Here is a tiny trained network, its code and every weight. The questions are about switching its units off for an input and a target symbol, where a switched-off unit gives its printed mean instead of its output.

import numpy as np


def w(rows, s, z=0):
    codes = np.array(rows[::2]) - 128.0
    scale = np.full(codes.shape[1], s)
    scale[-1] = z or s
    return codes * scale


def f(y):
    return y / 2 * (1 + np.tanh(0.7978845608 * (y + 0.044715 * y**3)))


def softmax(a):
    e = np.exp(a - a.max(-1, keepdims=True))
    return e / e.sum(-1, keepdims=True)


def log_softmax(a):
    a = a - a.max(-1, keepdims=True)
    return a - np.log(np.exp(a).sum(-1, keepdims=True))


def net(x, mask):
    ids = ['εζπστφ'.index(c) for c in x.split()]
    T = len(ids)
    res = E[ids] + P[:T]
    u = 0
    for l in range(3):
        q, k, v = (res @ M[l].T for M in (Q, K, V))
        z = softmax(np.where(np.tri(T) > 0, q @ k.T / 3**0.5, -1e9)) @ v
        res = res + np.where(mask[u], z, O[l][:, -1]) @ O[l][:, :-1]
        u += 1
        y = f(res @ A[l][:, :-1].T + A[l][:, -1])
        res = res + np.where(mask[u : u + 4], y, B[l][:, -1]) @ B[l][:, :-1]
        u += 4
    return log_softmax(res[-1] @ U[:, :-1].T + U[:, -1])


Q, K, V, O, A, B = {}, {}, {}, {}, {}, {}
E = w([
[78,66,154,70,147],'ε',
[92,152,59,3,130],'ζ',
[196,92,193,145,146],'π',
[129,203,145,63,100],'σ',
[130,75,38,67,119],'τ',
[252,152,64,66,87],'φ',
],0.0069)
P = w([
[104,146,162,178,136],'0',
[102,90,69,151,226],'1',
[83,114,94,185,67],'2',
[163,102,235,48,168],'3',
[171,62,55,93,251],'4',
[101,105,80,144,29],'5',
[154,112,244,2,172],'6',
],0.0073)
Q[0] = w([
[252,167,161,153,95],'0.h0',
[122,188,70,172,142],'0.h0',
[149,22,189,146,116],'0.h0',
],0.03)
K[0] = w([
[255,154,116,214,117],'0.h0',
[147,155,54,29,107],'0.h0',
[127,5,166,162,133],'0.h0',
],0.027)
V[0] = w([
[86,45,73,75,2],'0.h0',
[183,56,120,14,79],'0.h0',
[163,90,128,93,113],'0.h0',
],0.0077)
O[0] = w([
[157,252,110,216,149,169],'0.h0',
[31,165,174,180,172,251],'0.h0',
[80,115,186,140,145,181],'0.h0',
],0.0043,0.0018)
A[0] = w([
[93,237,207,250,140,103],'0.n0',
[236,115,164,166,98,47],'0.n1',
[75,90,129,224,59,31],'0.n2',
[114,147,104,234,24,2],'0.n3',
],0.015,0.0034)
B[0] = w([
[128,5,31,132,129,145],'0.n0',
[33,139,74,27,110,140],'0.n1',
[156,213,79,81,148,202],'0.n2',
[76,168,153,91,245,249],'0.n3',
],0.011,0.0011)
Q[1] = w([
[100,43,88,172,39],'1.h0',
[151,218,184,103,216],'1.h0',
[178,189,253,118,154],'1.h0',
],0.015)
K[1] = w([
[92,148,86,117,247],'1.h0',
[113,123,145,123,31],'1.h0',
[42,47,97,192,19],'1.h0',
],0.015)
V[1] = w([
[96,108,84,139,64],'1.h0',
[188,108,81,138,195],'1.h0',
[121,80,118,188,2],'1.h0',
],0.0062)
O[1] = w([
[145,80,136,83,67,94],'1.h0',
[66,161,123,110,170,121],'1.h0',
[116,2,123,130,24,1],'1.h0',
],0.0046,0.00073)
A[1] = w([
[217,182,141,159,45,95],'1.n0',
[186,121,131,253,94,125],'1.n1',
[163,129,172,132,55,54],'1.n2',
[162,175,129,92,149,2],'1.n3',
],0.015,0.0053)
B[1] = w([
[145,81,90,6,98,2],'1.n0',
[215,112,125,163,109,35],'1.n1',
[91,48,85,107,184,35],'1.n2',
[122,49,176,143,118,26],'1.n3',
],0.014,0.00058)
Q[2] = w([
[82,240,128,124,107],'2.h0',
[159,126,97,247,186],'2.h0',
[119,98,3,213,197],'2.h0',
],0.031)
K[2] = w([
[114,244,152,124,103],'2.h0',
[182,140,130,128,217],'2.h0',
[126,156,116,91,253],'2.h0',
],0.035)
V[2] = w([
[122,183,62,57,96],'2.h0',
[217,73,2,180,100],'2.h0',
[45,50,98,110,100],'2.h0',
],0.018)
O[2] = w([
[3,196,141,114,151,252],'2.h0',
[191,220,134,179,255,79],'2.h0',
[93,55,3,233,123,170],'2.h0',
],0.011,0.0027)
A[2] = w([
[90,154,201,110,1,144],'2.n0',
[19,166,95,139,110,3],'2.n1',
[116,42,95,118,40,52],'2.n2',
[228,59,208,125,50,81],'2.n3',
],0.0095,0.0049)
B[2] = w([
[137,104,127,254,119,226],'2.n0',
[169,145,115,44,135,255],'2.n1',
[117,108,219,94,197,200],'2.n2',
[129,111,25,105,82,189],'2.n3',
],0.016,0.0092)
U = w([
[132,169,157,117,1,253],'ε',
[230,105,108,71,61,123],'ζ',
[147,138,78,130,143,49],'π',
[246,157,179,69,80,93],'σ',
[107,184,115,36,57,136],'τ',
[164,87,155,65,106,87],'φ',
],0.006,0.0052)

Each question gives the input, a string of symbols that net reads in full, and the target symbol t.
The units are the heads (3 rows each of Q, K, V and O) and the neurons (one row each of A and B). Each row of codes is followed by its name. A weight is (code - 128) times the scale printed after its matrix; where a second scale follows, it is the last column's (O, A, B and U).
mask holds one flag per unit, layer by layer, with each layer's heads first. A switched-off unit (its flag False) gives its mean, the last column of its rows in O or B, instead of its output. The means were averaged over made-up inputs and are rounded, as every weight is.
A unit's drop is (log p(t) with every unit on - log p(t) with that unit switched off) / (log p(t) with every unit on - log p(t) with every unit switched off).
The circuit of an input: a set's keep is (log p(t) with only the set's units on - log p(t) with every unit switched off) / (log p(t) with every unit on - log p(t) with every unit switched off). Starting from the 12 units with the biggest drops (on a tie, the unit counted first), units are removed one at a time, each time the one whose removal leaves the highest keep (on an exact tie, the one counted first), for as long as the keep stays at least 0.8.
circuit, biggest first: the units of the circuit, biggest drop first
unit that matters most: the unit with the biggest drop
top k neurons: the k neurons with the biggest drops, biggest first
k most important neurons of layer l: the k neurons of layer l with the biggest drops, biggest first
input ε π τ φ ε σ, target τ: circuit, biggest first	[2.h0, 2.n1]
input ε ε ε π π π, target ε: unit that matters most	2.n0
input σ τ φ ε φ ζ ε, target π: circuit, biggest first	[2.h0, 1.h0, 0.n0]
input π ζ σ φ π ζ, target ε: circuit, biggest first	[2.n0, 2.h0]
input τ σ ε ε φ π σ, target σ: top 2 neurons	[0.n3, 0.n1]
input ζ ε ε π σ, target ε: circuit, biggest first	[2.h0, 0.n0, 2.n0]
input π π τ, target τ: circuit, biggest first	[0.n3, 2.h0, 0.h0, 0.n2]
input σ ε π σ, target π: top 2 neurons	[0.n3, 0.n2]
input ε φ π π, target ζ: top 4 neurons	[0.n3, 2.n3, 0.n1, 1.n1]
input τ σ τ ζ, target σ: circuit, biggest first	[2.h0, 0.n3, 0.n1, 1.n1]
input φ ζ π τ, target τ: top 4 neurons	[0.n3, 0.n1, 1.n0, 2.n0]
input ζ π ε π φ ε, target ε: top 3 neurons	[2.n0, 0.n2, 0.n1]
input ε σ τ ε, target ζ: circuit, biggest first	[0.n3, 2.h0, 2.n3]
input ε π τ τ ε π ζ, target ζ: circuit, biggest first	[0.n3, 2.h0, 0.n1, 2.n3]
input φ π π ε τ ζ, target τ: circuit, biggest first	[2.h0, 2.n1]
input π ε τ φ φ φ, target ε: circuit, biggest first	[0.n3, 2.n0, 2.h0, 0.h0]
input ε ζ σ τ, target ζ: circuit, biggest first	[2.h0, 0.n3, 2.n3]
input ε σ π π τ ε ε, target ζ: unit that matters most	0.n3
input τ π ε τ ζ, target τ: circuit, biggest first	[2.h0, 2.n0]
input τ π ε ε π ε ζ, target σ: unit that matters most	0.n3
input π τ ε ε, target φ: 2 most important neurons of layer 0	[0.n1, 0.n3]
input ζ π ε, target τ: top 2 neurons	[0.n3, 0.n0]
input ζ τ ζ ε ε ζ, target ε: top 2 neurons	[2.n0, 0.n0]
